Below are the code and all the weights of a small trained network. Each question names an input and a target symbol and asks about switching units off, where a switched-off unit gives its printed mean instead of its output.

import numpy as np


def w(rows, s, z=0):
    codes = np.array(rows[::2]) - 128.0
    scale = np.full(codes.shape[1], s)
    scale[-1] = z or s
    return codes * scale


def f(y):
    return y / 2 * (1 + np.tanh(0.7978845608 * (y + 0.044715 * y**3)))


def softmax(a):
    e = np.exp(a - a.max(-1, keepdims=True))
    return e / e.sum(-1, keepdims=True)


def log_softmax(a):
    a = a - a.max(-1, keepdims=True)
    return a - np.log(np.exp(a).sum(-1, keepdims=True))


def net(x, mask):
    ids = ['ΣΩαβηλ'.index(c) for c in x.split()]
    T = len(ids)
    res = E[ids] + P[:T]
    q, k, v = (res @ M[0].T for M in (Q, K, V))
    z = softmax(np.where(np.tri(T) > 0, q @ k.T / 2**0.5, -1e9)) @ v
    res = res + np.where(mask[0], z, O[0][:, -1]) @ O[0][:, :-1]
    y = f(res @ A[0][:, :-1].T + A[0][:, -1])
    res = res + np.where(mask[1:9], y, B[0][:, -1]) @ B[0][:, :-1]
    return log_softmax(res[-1] @ U[:, :-1].T + U[:, -1])


Q, K, V, O, A, B = {}, {}, {}, {}, {}, {}
E = w([
[87,81,104,190,182],'Σ',
[109,95,94,103,254],'Ω',
[81,120,163,50,75],'α',
[80,186,152,215,135],'β',
[80,225,161,208,254],'η',
[131,200,122,109,72],'λ',
],0.0073)
P = w([
[147,81,255,140,157],'0',
[142,92,191,139,138],'1',
[138,109,163,136,141],'2',
[116,110,148,133,134],'3',
[106,120,136,131,132],'4',
[99,132,122,128,130],'5',
[92,143,109,127,137],'6',
[87,155,98,121,131],'7',
[76,158,88,123,129],'8',
[70,166,77,126,127],'9',
],0.0095)
Q[0] = w([
[251,163,111,178,154],'h0',
[50,138,172,166,198],'h0',
],0.03)
K[0] = w([
[166,108,240,134,137],'h0',
[82,251,132,108,121],'h0',
],0.027)
V[0] = w([
[140,205,154,230,41],'h0',
[102,99,85,181,255],'h0',
],0.019)
O[0] = w([
[91,113,153,2,225,3],'h0',
[230,48,154,170,108,183],'h0',
],0.012,0.0018)
A[0] = w([
[135,166,102,155,50,181],'n0',
[104,111,133,71,174,213],'n1',
[97,232,100,131,89,67],'n2',
[214,158,54,149,184,5],'n3',
[182,65,149,4,35,168],'n4',
[111,140,133,205,244,99],'n5',
[121,133,42,242,172,250],'n6',
[56,152,101,79,109,141],'n7',
],0.014,0.0026)
B[0] = w([
[88,123,107,165,224,231],'n0',
[102,118,252,92,112,201],'n1',
[49,55,181,149,95,232],'n2',
[59,88,149,186,214,154],'n3',
[166,104,32,29,140,160],'n4',
[175,223,98,163,156,182],'n5',
[95,191,125,75,38,231],'n6',
[222,159,77,185,156,255],'n7',
],0.016,0.0084)
U = w([
[108,61,63,41,181,199],'Σ',
[64,239,59,82,121,113],'Ω',
[16,28,172,204,148,174],'α',
[213,64,161,133,21,152],'β',
[179,201,121,171,252,6],'η',
[64,93,231,43,150,119],'λ',
],0.0031,0.0027)

Each question gives the input, a string of symbols that net reads in full, and the target symbol t.
The units are the heads (2 rows each of Q, K, V and O) and the neurons (one row each of A and B). Each row of codes is followed by its name. A weight is (code - 128) times the scale printed after its matrix; where a second scale follows, it is the last column's (O, A, B and U).
mask holds one flag per unit, heads first, then neurons. A switched-off unit (its flag False) gives its mean, the last column of its rows in O or B, instead of its output. The means were averaged over made-up inputs and are rounded, as every weight is.
A unit's drop is (log p(t) with every unit on - log p(t) with that unit switched off) / (log p(t) with every unit on - log p(t) with every unit switched off).
The circuit of an input: a set's keep is (log p(t) with only the set's units on - log p(t) with every unit switched off) / (log p(t) with every unit on - log p(t) with every unit switched off). Starting from all 9 units, units are removed one at a time, each time the one whose removal leaves the highest keep (on an exact tie, the one counted first), for as long as the keep stays at least 0.8.
units of the circuit, in order: the units of the circuit, biggest drop first
k most important neurons: the k neurons with the biggest drops, biggest first
drop of u: that unit's drop, to one decimal
input Σ Σ Σ, target β: units of the circuit, in order : h0
input β α α α Σ Σ α α Σ, target Ω: units of the circuit, in order : n6, h0
input α Σ Σ λ α α α α, target α: units of the circuit, in order : n2, h0
input β λ Ω, target η: units of the circuit, in order : n5, h0, n7
input η α Σ α α α, target α: units of the circuit, in order : h0, n2
input Ω Ω α α α Ω, target Ω: units of the circuit, in order : n6, h0
input β Σ Σ Σ, target β: units of the circuit, in order : h0, n0
input η Σ β α Σ, target λ: 4 most important neurons : n7, n1, n0, n4
input Σ Ω Ω, target α: 3 most important neurons : n3, n0, n7
input Σ α Σ Σ β Σ α Ω, target Ω: units of the circuit, in order : n6, n2, h0
input Ω Σ α α Ω β Ω, target λ: units of the circuit, in order : h0, n1
input η α Σ α β Ω, target λ: 3 most important neurons : n1, n7, n0
input α β β Ω Σ Σ λ Ω, target η: 4 most important neurons : n7, n5, n6, n2
input β Σ Σ, target λ: drop of n1 : 0.8
input α Ω α η Σ, target Σ: drop of n4 : 0.8
input α Σ Σ α α Σ η β, target Σ: drop of n5 : 0.0
input Σ λ λ, target Σ: drop of n4 : 0.6
